In the rows, 128 means zero.
Each row is followed by its class.
143	127	85	43	136	118	157	109	100	148	85	167	107	136	105	126	90	146	87	134	157	98	116	137	145	131	114	126	110	145	102	124	115	129	112	100	141	149	134	162	162	102	132	150	109	112	112	108 | X
147	101	139	142	140	124	120	125	126	115	146	104	106	149	119	136	142	127	129	134	89	62	99	113	118	131	176	162	156	123	125	137	167	157	138	109	153	135	116	122	153	92	115	134	150	111	108	105 | P
110	123	159	144	132	141	112	125	121	164	146	135	109	129	145	143	150	76	127	151	158	108	77	135	107	110	137	156	130	180	130	105	119	118	160	126	119	137	112	148	130	69	148	111	123	125	146	161 | F
157	110	109	111	94	146	162	124	157	135	123	106	127	125	146	145	108	115	123	124	148	160	118	153	149	110	91	134	121	97	125	118	167	130	157	126	143	149	156	106	151	150	131	125	127	135	116	112 | P
145	111	121	170	124	133	156	164	144	100	136	126	144	123	83	127	139	109	126	171	130	178	104	175	118	138	112	122	124	185	134	128	151	132	125	177	125	108	147	116	112	150	133	95	99	130	116	66 | L
130	111	109	121	130	111	127	131	144	104	140	130	155	147	120	136	132	128	112	94	125	124	169	126	141	114	124	149	121	167	120	135	115	132	109	132	169	165	132	95	130	148	87	106	121	114	111	127 | U
177	114	122	107	99	105	170	139	143	108	124	108	121	150	136	129	141	118	118	121	101	103	147	119	110	135	150	153	141	128	127	108	158	129	112	111	178	134	120	93	105	182	113	102	128	120	148	161 | C
133	143	132	106	158	105	115	174	125	137	139	143	138	109	102	109	117	133	126	108	115	143	164	86	123	122	144	143	140	116	97	147	133	138	132	143	120	159	134	130	146	128	126	114	108	112	109	137 | C
139	124	135	127	136	134	134	80	127	144	127	88	143	127	142	132	143	114	139	116	118	111	152	160	134	111	133	123	106	126	126	106	131	118	124	130	136	110	147	125	159	108	151	146	120	114	121	101 | P
134	135	120	120	107	109	155	147	114	133	106	96	152	148	150	134	136	90	103	124	128	138	140	132	125	137	113	147	110	139	123	105	124	121	99	133	131	141	133	137	134	149	109	145	116	103	109	136 | Y
169	108	154	131	97	129	110	133	126	127	142	113	113	118	103	113	125	126	146	135	74	95	142	107	114	123	140	133	111	102	127	134	177	119	129	90	143	134	131	159	133	141	134	114	108	102	120	122 | B
88	136	111	149	159	142	109	99	104	152	113	156	134	99	151	124	83	155	103	141	137	141	96	132	141	127	88	128	88	154	109	150	136	119	137	90	121	115	101	184	94	93	142	147	159	126	93	132 | X
120	147	102	143	135	135	107	124	127	128	141	132	160	103	145	159	154	159	155	158	174	157	104	163	139	99	129	167	156	120	106	152	125	148	159	131	124	176	150	99	94	173	91	122	155	136	138	149 | Y
109	119	134	148	116	134	138	115	149	118	152	102	155	117	157	122	140	125	90	109	77	131	144	116	125	142	116	136	141	145	145	80	127	92	125	141	97	112	107	166	116	131	118	127	126	94	124	115 | L
167	130	137	184	163	132	160	154	145	119	143	141	144	148	69	121	124	158	124	131	144	127	134	148	100	127	114	169	124	153	163	125	128	139	125	176	99	123	131	102	161	104	120	126	84	126	104	105 | L
106	104	114	129	117	134	188	162	149	109	123	154	132	112	119	108	126	159	128	115	148	169	110	116	140	96	83	144	185	79	161	137	147	161	132	134	122	152	141	37	133	148	117	158	95	108	118	105 | C
202	110	118	72	94	130	155	158	141	121	118	100	147	175	99	141	128	138	79	138	127	98	113	123	109	139	134	138	108	181	123	97	139	106	132	172	119	152	128	175	149	129	106	111	86	138	130	114 | L
142	124	120	140	121	135	91	111	140	102	134	110	127	128	104	127	138	114	135	168	147	138	128	139	146	137	129	144	112	167	136	122	138	136	140	175	122	88	139	81	154	112	109	119	164	157	106	117 | P
147	150	121	123	129	120	154	155	133	148	105	151	132	142	140	132	107	114	95	142	132	165	143	138	123	153	97	135	77	166	113	129	148	110	133	121	143	157	135	175	119	169	123	99	86	114	130	137 | X
145	132	143	141	109	124	134	124	129	128	161	106	80	118	178	116	127	118	118	96	109	131	102	143	137	93	114	107	120	119	122	102	127	132	118	146	142	108	143	119	136	143	126	135	150	108	134	145 | L
101	133	109	93	108	136	153	117	113	110	113	129	95	138	142	119	125	139	142	100	104	108	148	159	142	138	127	96	116	175	172	140	116	104	100	93	183	108	139	145	100	141	144	140	130	116	154	118 | U
115	144	144	120	121	107	155	144	134	145	115	124	129	107	114	117	134	100	135	128	122	111	196	95	120	114	113	124	145	113	128	127	123	160	133	149	113	141	149	113	155	126	88	116	118	112	123	187 | C
111	124	139	123	142	121	110	138	112	128	128	115	117	120	123	116	144	136	119	143	137	82	166	121	100	102	119	177	139	144	123	124	106	160	123	136	130	105	98	122	177	87	107	147	147	126	115	157 | P
118	119	144	115	97	112	147	122	125	125	127	113	118	116	120	118	122	139	108	112	109	113	118	126	109	124	120	144	115	132	130	111	125	140	134	124	135	132	149	124	140	119	151	100	162	144	136	124 | C
178	131	130	92	101	143	138	146	144	140	134	118	132	127	82	139	142	132	137	154	133	121	94	154	118	127	107	66	125	110	145	101	121	141	116	151	149	127	182	98	167	178	129	88	127	117	143	116 | L
55	113	148	139	101	128	164	145	135	119	114	86	150	156	142	125	151	117	102	131	95	107	189	124	85	118	82	137	109	111	123	120	120	135	110	134	130	126	128	132	131	116	99	135	132	83	133	130 | L
152	112	113	113	97	157	105	100	132	109	131	128	141	125	121	164	134	93	140	121	168	82	161	135	116	128	134	126	111	114	132	137	163	123	135	160	192	115	135	82	117	161	112	108	181	127	110	98 | P
148	126	128	102	116	144	116	147	111	119	116	109	130	122	73	111	119	137	171	134	133	99	169	123	128	107	98	103	145	129	156	154	162	87	134	139	116	105	120	185	153	144	132	146	148	145	136	142 | C
158	111	140	116	128	157	129	136	134	115	138	147	104	131	103	139	105	105	138	121	127	156	145	112	140	137	111	128	122	171	126	122	146	151	107	176	116	124	131	89	105	129	153	101	141	120	115	124 | F
142	121	134	123	128	171	107	126	127	135	143	140	97	139	122	138	108	125	172	148	119	146	156	141	148	112	130	155	147	137	114	122	148	130	133	152	120	117	111	86	125	143	152	122	132	117	103	121 | F
139	142	147	91	170	126	122	144	137	131	159	119	107	137	86	127	144	125	98	119	116	86	137	132	155	125	105	131	144	156	147	99	86	125	125	123	129	113	89	148	107	185	110	96	97	82	111	119 | U
193	130	161	140	114	116	114	127	135	138	147	129	126	101	107	127	118	155	113	133	148	146	109	149	155	122	127	88	110	143	161	130	106	130	139	141	138	143	148	158	120	162	93	75	104	140	117	104 | U
123	135	137	125	124	127	163	125	143	123	113	80	148	133	154	124	128	129	118	105	86	159	174	115	151	132	73	135	133	127	123	109	115	105	103	105	114	116	149	142	162	156	120	160	85	108	148	113 | B
127	113	168	144	121	141	112	141	110	106	141	98	130	136	97	120	142	146	131	116	109	92	181	142	105	90	97	120	94	190	156	166	133	117	106	152	145	114	131	159	129	133	109	124	98	115	129	78 | U
97	160	133	127	125	130	141	95	138	93	129	170	133	121	170	105	94	136	147	111	109	133	185	104	103	143	131	157	125	125	95	128	128	156	122	136	134	147	138	154	101	174	95	105	133	113	136	145 | B
140	116	127	128	99	146	125	136	141	115	137	146	142	103	126	142	114	133	148	119	147	146	158	131	112	125	108	161	110	149	126	148	152	116	119	133	97	115	102	106	116	156	148	105	145	149	131	130 | F
170	116	127	148	134	113	112	87	155	131	148	119	143	117	159	141	120	118	99	81	124	128	120	94	153	140	120	165	119	121	129	103	120	119	161	133	124	153	114	142	87	131	156	114	184	125	101	140 | P
80	134	131	147	128	134	138	108	99	145	127	169	127	128	141	130	146	151	149	100	130	95	133	139	120	130	132	143	100	134	138	141	120	138	112	101	156	109	127	105	147	105	146	152	145	115	114	126 | X
138	115	100	104	137	138	136	136	124	127	123	116	137	120	107	108	150	119	128	138	155	156	115	138	143	139	109	158	144	97	113	118	147	127	135	109	122	140	124	78	124	155	145	153	110	112	129	108 | Y
168	125	97	98	105	115	144	150	148	135	126	93	135	135	143	121	127	111	121	112	152	128	113	115	136	156	87	131	125	126	112	95	110	124	124	132	108	139	122	107	153	162	132	176	147	130	107	119 | P
112	112	121	122	108	107	137	144	126	128	124	122	161	142	113	132	150	132	90	132	132	113	151	114	114	129	111	111	150	155	149	130	128	135	110	104	138	136	131	123	161	125	91	125	130	109	134	145 | U
118	154	123	159	148	117	104	137	119	138	139	128	110	108	163	125	107	102	126	172	123	172	95	141	118	153	137	139	130	134	122	122	122	124	122	129	161	145	135	113	97	129	137	79	144	147	132	144 | L
140	126	118	104	128	122	106	136	120	126	104	129	102	161	141	129	128	107	124	153	141	145	120	108	145	147	141	107	116	102	71	146	125	165	132	139	175	131	137	85	108	159	103	126	149	133	121	134 | M
131	96	137	107	83	120	110	136	103	138	113	99	119	138	132	155	153	110	120	157	140	108	137	129	117	140	118	128	116	131	67	148	122	143	128	123	137	96	114	174	111	115	133	154	242	115	121	141 | P
139	129	130	113	111	116	141	154	118	124	138	155	125	144	116	119	122	161	102	122	165	151	100	108	121	102	83	126	126	122	121	133	126	158	143	142	136	144	161	163	151	164	106	124	137	126	110	119 | M
112	153	140	177	134	121	131	155	147	143	165	145	110	141	126	119	132	110	100	162	108	131	67	116	101	160	142	96	101	162	153	99	105	154	127	151	116	77	114	101	87	114	126	105	123	102	92	126 | L
112	129	122	122	170	131	118	156	101	120	120	137	130	112	84	113	103	140	133	130	184	141	119	122	130	116	90	125	131	136	101	153	132	144	129	124	121	125	126	157	117	117	146	141	157	111	94	114 | F
93	133	125	130	82	129	103	140	139	101	129	120	147	131	133	115	128	132	143	180	129	136	87	96	91	144	102	164	134	115	100	124	118	133	123	105	124	113	146	96	146	151	112	140	165	133	118	130 | B
156	137	137	145	112	139	100	130	132	107	139	131	136	118	157	116	137	129	126	97	136	104	111	108	131	123	124	140	99	144	147	127	151	109	132	140	145	126	129	112	122	169	100	142	106	119	133	126 | B
157	114	122	89	150	114	134	153	115	137	122	126	123	129	114	125	117	117	99	91	137	137	134	119	162	116	132	172	126	130	107	102	139	149	112	141	131	176	139	64	178	119	146	114	88	106	90	112 | F
150	117	130	132	113	113	136	106	133	121	145	121	142	115	114	118	135	143	127	125	126	109	151	130	124	138	127	128	108	114	115	124	120	129	123	134	126	128	128	143	108	144	104	104	150	123	117	114 | L
130	150	110	134	177	144	111	137	125	126	153	146	99	127	66	96	96	139	150	154	135	139	203	117	117	106	76	124	120	163	126	133	155	131	119	145	102	113	120	126	145	116	131	142	98	120	106	159 | X
110	147	101	106	133	124	138	139	147	134	112	115	149	125	170	133	116	114	121	93	96	147	169	97	138	139	126	146	124	140	117	126	99	119	121	120	115	161	115	144	114	123	114	150	114	118	130	170 | Y
122	134	149	159	98	140	125	115	120	142	138	145	124	140	142	143	130	146	165	139	89	110	138	124	120	127	119	142	107	156	127	145	111	154	129	139	132	110	130	157	115	159	106	117	155	136	93	120 | M
75	128	164	98	133	139	124	145	100	75	128	93	126	158	103	104	174	130	147	161	104	108	159	106	113	139	126	146	129	158	116	143	129	144	98	132	162	93	127	134	51	152	119	120	136	87	115	132 | U
123	100	174	110	146	116	110	138	132	101	123	99	140	115	90	129	158	138	121	118	126	93	141	137	128	96	134	146	102	70	100	164	149	132	126	124	121	141	110	138	118	134	92	99	153	104	155	140 | C
126	153	125	109	148	135	136	115	113	92	137	116	133	125	117	145	101	136	166	123	147	130	105	136	129	128	130	101	138	107	109	141	137	123	99	142	133	120	140	150	108	169	155	119	134	148	102	84 | X
72	145	99	100	152	118	153	126	130	109	110	157	118	134	150	107	124	155	110	105	132	110	131	118	129	113	109	150	135	130	132	142	129	135	125	90	137	141	121	117	163	125	111	152	102	118	151	146 | X
155	147	132	100	109	132	110	154	124	150	143	133	102	177	131	130	113	101	139	156	144	121	155	110	116	138	122	112	105	129	112	138	121	146	107	156	162	163	142	58	111	175	93	120	101	105	97	126 | U
136	107	105	99	99	133	143	134	125	141	104	141	169	131	117	127	147	130	110	120	169	108	107	129	135	108	108	166	110	126	147	111	101	134	129	147	114	164	121	90	143	122	107	165	92	108	88	111 | Y
110	128	141	132	159	113	134	138	127	141	151	158	156	133	99	137	149	124	96	117	165	125	115	87	119	108	126	181	105	147	98	159	127	158	141	111	123	109	127	97	170	71	109	111	86	140	114	137 | B
128	90	129	150	143	139	146	103	141	121	131	104	156	146	94	142	114	161	125	133	157	133	165	128	160	121	86	162	109	99	138	129	116	143	131	114	153	110	104	129	118	84	81	136	168	132	66	125 | P
129	133	91	136	129	139	148	102	126	130	132	134	148	131	105	140	120	134	147	146	149	135	139	145	137	139	94	174	138	139	136	127	129	131	134	103	130	113	114	113	108	159	123	120	165	146	101	139 | Y
178	113	142	89	116	107	126	139	124	142	130	80	115	125	106	140	117	111	101	135	134	107	151	93	119	106	93	103	128	129	134	120	109	145	95	149	103	121	131	141	183	82	126	142	142	140	118	147 | P
120	125	126	161	146	142	101	127	143	135	144	126	151	112	132	139	127	134	126	127	125	109	96	104	128	103	114	159	100	123	101	155	154	134	148	108	136	123	110	78	132	136	118	127	112	129	78	113 | X
112	131	110	93	102	140	116	111	146	117	128	115	158	110	87	137	137	123	105	150	167	154	125	143	129	119	121	134	75	132	127	94	138	107	154	167	120	109	165	63	88	123	153	96	143	128	108	131 | C
130	137	117	133	117	124	147	132	152	116	132	97	130	124	121	130	148	108	168	125	137	92	141	145	109	115	154	102	137	127	141	132	97	117	125	116	125	110	114	141	138	121	93	163	99	133	148	136 | Y
147	126	124	155	119	139	124	149	125	113	155	141	126	101	81	127	117	121	155	122	147	126	149	125	135	143	102	165	106	127	125	134	163	131	134	127	147	140	148	114	112	156	102	117	132	113	81	116 | B
172	126	132	132	138	112	125	128	116	155	147	132	155	153	145	131	140	132	97	114	128	126	141	136	129	118	131	129	152	164	144	91	102	122	93	142	138	147	115	100	157	158	123	132	79	102	112	111 | U
130	129	136	121	116	109	129	157	113	107	137	133	143	117	93	130	127	124	116	135	146	149	176	109	105	128	91	146	107	125	95	145	166	151	120	102	168	133	153	159	116	167	110	69	167	123	134	183 | B
107	140	128	144	159	130	100	128	130	116	133	140	116	83	131	115	98	151	108	133	140	152	172	115	126	110	84	125	122	137	127	143	132	125	135	149	93	171	120	160	94	122	111	134	111	116	136	133 | X
72	119	133	143	105	146	143	112	144	100	117	90	121	136	148	141	135	123	180	99	99	98	116	115	120	125	123	114	109	117	120	167	120	118	143	108	129	114	144	172	106	96	123	177	161	140	136	127 | M
151	131	100	154	126	141	141	109	141	137	120	176	150	120	121	150	115	107	161	128	125	121	157	141	141	146	138	152	140	148	157	138	140	144	129	134	115	130	87	122	112	153	102	105	150	141	108	180 | Y
149	116	146	112	137	126	136	109	128	123	140	95	107	102	130	132	137	129	116	123	102	127	126	177	162	112	145	121	119	107	96	118	122	131	112	150	118	126	139	125	137	138	114	109	110	109	136	75 | L
128	114	134	86	116	133	130	122	131	138	140	182	127	134	125	111	132	162	99	92	132	136	118	120	142	115	141	116	123	136	103	117	97	167	128	131	149	126	144	100	154	124	122	125	132	86	107	122 | U
98	119	152	167	137	126	132	102	108	128	133	146	110	131	118	113	138	134	145	127	79	70	190	153	115	124	157	166	125	132	120	154	134	152	133	143	132	116	109	142	145	114	107	106	134	108	112	84 | L
157	119	138	151	117	141	102	143	150	145	140	182	158	112	120	152	102	139	173	149	139	179	135	117	148	141	153	161	125	126	97	154	111	154	129	153	124	159	127	84	128	143	99	84	135	134	71	107 | F
91	152	141	140	128	122	120	128	127	113	132	114	122	145	132	126	116	126	144	115	114	114	189	108	118	129	140	135	125	94	96	123	130	114	132	123	142	104	126	168	157	126	107	140	154	108	98	159 | X
156	123	137	125	139	121	123	137	102	113	119	115	156	117	104	146	112	172	92	124	158	138	93	109	120	93	102	143	105	149	93	145	137	153	156	152	129	140	152	220	77	128	141	114	162	137	82	138 | M
97	134	140	155	101	121	162	104	121	101	123	130	90	143	143	125	138	153	118	107	81	89	146	123	110	113	126	148	107	162	150	172	166	140	152	95	143	69	150	182	135	127	115	126	151	130	148	129 | M
130	117	138	111	117	118	167	124	133	124	144	131	125	135	126	124	142	118	128	120	136	142	105	113	139	92	99	139	141	140	129	120	136	161	133	155	118	145	146	93	107	140	136	106	131	136	127	152 | C
100	133	133	155	108	149	138	116	147	149	128	100	123	135	151	137	141	91	167	154	69	111	168	111	86	143	161	169	145	111	102	117	123	152	161	126	130	161	134	86	87	116	148	135	106	104	114	128 | Y
112	139	127	114	120	152	76	134	110	111	152	100	122	113	134	121	125	117	136	154	141	155	109	101	127	120	106	168	135	115	111	127	132	120	122	158	115	132	147	81	121	133	122	150	149	123	103	108 | Y
132	121	113	140	152	101	148	146	143	115	126	65	147	120	103	152	130	125	86	88	136	96	132	144	139	117	103	155	98	130	167	134	131	106	114	113	120	122	128	112	174	95	126	150	108	126	104	80 | P
138	120	122	140	149	135	102	148	132	122	138	147	96	117	102	150	129	143	134	160	143	139	178	149	136	96	160	153	143	151	161	146	141	137	139	150	139	163	115	63	86	113	132	94	82	121	141	127 | F
95	122	131	162	117	113	141	141	131	87	137	92	157	99	95	127	126	116	137	80	105	101	193	121	105	143	106	161	118	126	115	122	141	112	118	112	128	128	137	172	138	135	124	135	153	107	104	111 | B
116	124	122	97	130	131	137	148	121	135	98	140	155	147	126	153	143	152	82	130	168	113	99	149	112	100	135	180	109	184	128	121	121	133	127	121	134	126	134	101	193	82	124	121	111	128	142	149 | F
